Below is a small trained network, with its code and all its weights. Each question gives an input and a class and asks what happens when units are switched off, that is, made to give their printed mean instead of their output.

import numpy as np


def w(rows, s, z=0):
    codes = np.array(rows[::2]) - 128.0
    scale = np.full(codes.shape[1], s)
    scale[-1] = z or s
    return codes * scale


def f(y):
    return np.maximum(y, 0)


def log_softmax(a):
    a = a - a.max(-1, keepdims=True)
    return a - np.log(np.exp(a).sum(-1, keepdims=True))


def net(x, mask):
    res = np.array(x, float).reshape(1, 3) / 4 @ E
    y = f(res @ A[0][:, :-1].T + A[0][:, -1])
    res = res + np.where(mask, y, B[0][:, -1]) @ B[0][:, :-1]
    return log_softmax(res[-1] @ U[:, :-1].T + U[:, -1])


A, B = {}, {}
E = w([
[167,175,158,226,166,102,159,1,119],'x0',
[151,230,60,104,234,125,71,132,252],'x1',
[175,166,118,17,177,199,228,94,171],'x2',
],0.012)
A[0] = w([
[49,95,115,31,117,137,87,254,116,115],'neuron 0',
[91,129,122,177,110,81,95,171,128,97],'neuron 1',
[184,120,111,68,132,172,193,74,144,135],'neuron 2',
[107,127,141,159,103,102,65,177,137,107],'neuron 3',
[114,118,134,101,128,175,83,197,113,99],'neuron 4',
[89,175,138,40,113,181,198,172,121,109],'neuron 5',
[129,109,134,70,176,238,195,174,129,135],'neuron 6',
[110,181,15,145,122,130,127,155,131,214],'neuron 7',
[110,131,68,56,82,115,116,210,178,101],'neuron 8',
[92,154,118,99,133,154,224,134,143,86],'neuron 9',
[134,149,82,96,199,124,34,170,166,104],'neuron 10',
[62,100,116,168,124,76,17,190,72,157],'neuron 11',
[80,99,123,193,159,71,100,182,134,125],'neuron 12',
[123,120,136,184,109,53,30,185,122,112],'neuron 13',
[129,206,51,164,193,112,84,108,239,67],'neuron 14',
[185,151,150,223,154,111,124,40,117,179],'neuron 15',
[91,122,79,102,154,118,110,130,102,254],'neuron 16',
[146,161,146,99,86,158,177,141,119,114],'neuron 17',
[88,13,155,86,71,162,180,159,79,128],'neuron 18',
[176,35,142,176,129,91,206,43,45,117],'neuron 19',
[130,149,116,103,119,88,115,157,206,141],'neuron 20',
],0.0097,0.013)
B[0] = w([
[46,247,141,188,167,47,82,158,157,243],'neuron 0',
[193,122,138,101,105,107,126,84,133,177],'neuron 1',
[126,138,128,100,155,88,172,78,65,198],'neuron 2',
[194,132,146,125,146,117,147,98,113,181],'neuron 3',
[117,169,106,153,140,58,123,90,156,173],'neuron 4',
[176,150,132,127,150,93,139,114,115,188],'neuron 5',
[196,140,136,91,130,144,146,112,91,203],'neuron 6',
[101,107,140,129,127,160,144,162,91,224],'neuron 7',
[121,131,140,165,141,108,139,139,130,207],'neuron 8',
[188,108,146,120,130,64,156,120,112,160],'neuron 9',
[127,68,159,148,120,130,183,171,121,224],'neuron 10',
[182,143,121,96,137,146,139,120,90,250],'neuron 11',
[157,106,123,108,141,104,175,95,59,193],'neuron 12',
[169,109,136,84,173,100,152,134,115,217],'neuron 13',
[122,60,175,177,90,90,144,157,154,252],'neuron 14',
[73,185,161,156,168,131,100,86,96,243],'neuron 15',
[106,135,108,93,165,239,123,164,68,229],'neuron 16',
[158,101,125,117,119,114,101,137,105,154],'neuron 17',
[115,73,160,174,101,177,174,173,167,227],'neuron 18',
[100,107,175,144,148,133,148,153,182,220],'neuron 19',
[125,84,146,135,136,158,111,146,151,193],'neuron 20',
],0.012,0.017)
U = w([
[190,126,131,90,144,111,141,110,98,102],'0',
[80,184,137,151,152,94,121,121,134,167],'1',
[120,72,146,138,115,142,150,163,148,82],'2',
[95,146,111,85,151,251,118,147,71,254],'3',
[128,132,100,107,99,138,107,125,145,97],'4',
[127,111,112,98,94,139,99,114,158,100],'5',
[126,126,98,112,111,117,123,119,142,90],'6',
],0.022,0.0069)

Each question gives the input, the list of numbers given to net, and the class t.
The units are the neurons (one row each of A and B). Each row of codes is followed by its name. A weight is (code - 128) times the scale printed after its matrix; where a second scale follows, it is the last column's (A, B and U).
mask holds one flag per neuron, in row order. A switched-off neuron (its flag False) gives its mean, the last column of its row in B, instead of its output. The means were averaged over made-up inputs and are rounded, as every weight is.
A unit's drop is (log p(t) with every unit on - log p(t) with that unit switched off) / (log p(t) with every unit on - log p(t) with every unit switched off).
The circuit of an input: a set's keep is (log p(t) with only the set's units on - log p(t) with every unit switched off) / (log p(t) with every unit on - log p(t) with every unit switched off). Starting from the 12 units with the biggest drops (on a tie, the unit counted first), units are removed one at a time, each time the one whose removal leaves the highest keep (on an exact tie, the one counted first), for as long as the keep stays at least 0.8.
units of the circuit, in order: the units of the circuit, biggest drop first
unit that matters most: the unit with the biggest drop
k most important neurons: the k neurons with the biggest drops, biggest first
drop when u is switched off: that unit's drop, to one decimal
input [6,-4,-1], class 1: units of the circuit, in order : [neuron 15]
input [-8,-2,8], class 0: 4 most important neurons : [neuron 6; neuron 5; neuron 9; neuron 15]
input [2,6,-5], class 2: 2 most important neurons : [neuron 14; neuron 10]
input [6,1,5], class 1: 2 most important neurons : [neuron 15; neuron 11]
input [4,6,5], class 2: 3 most important neurons : [neuron 14; neuron 0; neuron 11]
input [5,-3,-5], class 0: 4 most important neurons : [neuron 0; neuron 11; neuron 13; neuron 12]
input [-8,6,-8], class 0: 3 most important neurons : [neuron 11; neuron 13; neuron 12]
input [-4,5,2], class 2: 2 most important neurons : [neuron 10; neuron 15]
input [1,3,0], class 3: 2 most important neurons : [neuron 0; neuron 18]
input [6,-2,-6], class 0: 3 most important neurons : [neuron 0; neuron 13; neuron 11]
input [-2,-3,1], class 3: 2 most important neurons : [neuron 14; neuron 10]
input [-7,-5,-6], class 1: 3 most important neurons : [neuron 0; neuron 4; neuron 6]
input [-8,8,5], class 1: drop when neuron 18 is switched off : 0.4
input [-4,0,-5], class 0: unit that matters most : neuron 11
input [4,5,0], class 2: drop when neuron 0 is switched off : 1.3
input [-7,-2,-3], class 1: drop when neuron 0 is switched off : 1.8
